Here is a tiny trained network, its code and every weight. The questions are about switching its units off for an input and a class, where a switched-off unit gives its printed mean instead of its output.

import numpy as np


def w(rows, s, z=0):
    codes = np.array(rows[::2]) - 128.0
    scale = np.full(codes.shape[1], s)
    scale[-1] = z or s
    return codes * scale


def f(y):
    return np.maximum(y, 0)


def log_softmax(a):
    a = a - a.max(-1, keepdims=True)
    return a - np.log(np.exp(a).sum(-1, keepdims=True))


def net(x, mask):
    res = np.array(x, float).reshape(1, 7) / 4 @ E
    y = f(res @ A[0][:, :-1].T + A[0][:, -1])
    res = res + np.where(mask, y, B[0][:, -1]) @ B[0][:, :-1]
    return log_softmax(res[-1] @ U[:, :-1].T + U[:, -1])


A, B = {}, {}
E = w([
[35,172,123,142,219,145,70,200],'x0',
[208,169,131,99,62,233,118,94],'x1',
[228,173,171,207,134,107,134,97],'x2',
[198,1,215,71,178,147,122,229],'x3',
[169,218,61,98,183,135,245,187],'x4',
[166,152,108,26,208,189,98,22],'x5',
[62,131,244,79,65,82,224,98],'x6',
],0.0062)
A[0] = w([
[35,210,146,78,188,68,133,52,223],'n1',
[34,218,64,215,69,61,121,163,125],'n2',
[208,165,170,99,18,146,232,106,167],'n3',
[20,46,139,69,187,196,46,159,225],'n4',
[251,178,86,167,73,234,196,86,213],'n5',
[20,113,88,60,194,88,175,201,242],'n6',
[223,119,207,182,37,186,138,190,202],'n7',
[147,29,194,181,141,3,220,188,138],'n8',
[26,206,77,196,52,44,170,123,167],'n9',
[106,139,174,208,102,83,41,154,253],'n10',
[210,228,12,163,189,173,55,79,200],'n11',
[136,23,172,104,43,153,39,33,164],'n12',
[141,49,184,126,159,5,202,141,106],'n13',
[67,17,190,84,111,101,53,40,144],'n14',
[201,205,194,96,67,178,235,48,180],'n15',
],0.0053,0.0039)
B[0] = w([
[24,181,187,103,199,163,115,60,207],'n1',
[44,217,123,228,79,62,114,93,202],'n2',
[212,161,200,72,32,204,252,115,210],'n3',
[37,74,98,103,198,178,34,219,222],'n4',
[251,178,92,145,83,218,171,102,241],'n5',
[16,136,66,100,205,88,168,245,215],'n6',
[228,74,209,205,66,196,123,200,207],'n7',
[98,31,166,123,98,2,220,236,201],'n8',
[31,201,89,217,79,52,186,80,213],'n9',
[153,94,198,220,77,91,47,123,210],'n10',
[201,184,35,170,215,172,37,51,254],'n11',
[145,29,198,76,25,200,31,72,211],'n12',
[89,30,150,55,99,31,205,202,176],'n13',
[29,11,203,43,61,134,35,96,197],'n14',
[195,220,206,37,117,223,236,55,226],'n15',
],0.0054,0.0086)
U = w([
[230,176,41,163,199,183,57,29,253],'0',
[42,213,90,243,94,48,108,53,204],'1',
[90,41,187,70,63,174,3,60,47],'2',
[91,48,126,91,106,19,209,193,27],'3',
[53,158,34,49,218,212,81,202,88],'4',
[186,80,213,209,173,113,66,208,141],'5',
[93,213,214,34,183,155,223,34,152],'6',
[233,144,162,129,29,202,216,110,42],'7',
],0.0065,0.0026)

Each question gives the input, the list of numbers given to net, and the class t.
The units are the neurons (one row each of A and B). Each row of codes is followed by its name. A weight is (code - 128) times the scale printed after its matrix; where a second scale follows, it is the last column's (A, B and U).
mask holds one flag per neuron, in row order. A switched-off neuron (its flag False) gives its mean, the last column of its row in B, instead of its output. The means were averaged over made-up inputs and are rounded, as every weight is.
A unit's drop is (log p(t) with every unit on - log p(t) with that unit switched off) / (log p(t) with every unit on - log p(t) with every unit switched off).
The circuit of an input: a set's keep is (log p(t) with only the set's units on - log p(t) with every unit switched off) / (log p(t) with every unit on - log p(t) with every unit switched off). Starting from the 12 units with the biggest drops (on a tie, the unit counted first), units are removed one at a time, each time the one whose removal leaves the highest keep (on an exact tie, the one counted first), for as long as the keep stays at least 0.8.
units of the circuit, in order: the units of the circuit, biggest drop first
unit that matters most: the unit with the biggest drop
top k neurons: the k neurons with the biggest drops, biggest first
drop when u is switched off: that unit's drop, to one decimal
input [-4,0,-5,8,7,6,0], class 4: unit that matters most	n6
input [5,2,-6,2,-2,-2,7], class 3: top 4 neurons	(n11, n6, n5, n15)
input [8,-8,-1,8,0,-6,-8], class 3: units of the circuit, in order	(n8, n6)
input [8,-5,8,1,3,-7,3], class 3: top 3 neurons	(n8, n13, n11)
input [5,4,-6,-1,5,-6,5], class 1: units of the circuit, in order	(n9, n2)
input [0,0,-3,-2,4,-6,-7], class 1: units of the circuit, in order	(n2, n9)
input [4,-7,3,0,2,5,5], class 3: top 3 neurons	(n11, n15, n13)
input [8,-5,-4,4,-3,4,8], class 4: top 3 neurons	(n4, n6, n1)
input [-8,-4,5,7,-3,-8,4], class 3: top 2 neurons	(n8, n13)
input [-2,6,-5,-2,1,7,0], class 0: top 2 neurons	(n11, n8)
input [2,6,7,-6,-4,-5,-4], class 0: top 3 neurons	(n11, n5, n8)
input [-2,-8,-5,7,-5,-8,-7], class 3: top 2 neurons	(n8, n13)
input [5,-2,-6,0,-2,1,5], class 4: top 2 neurons	(n6, n4)
input [6,0,7,0,0,-8,-7], class 1: units of the circuit, in order	(n2)
input [-8,-8,6,-2,0,-3,6], class 3: top 2 neurons	(n8, n13)
input [4,0,-3,-3,8,-5,4], class 1: drop when n2 is switched off	0.2
input [8,-2,-5,-1,5,3,6], class 4: drop when n8 is switched off	0.0
input [2,-1,-6,6,-3,-5,4], class 3: drop when n8 is switched off	0.2
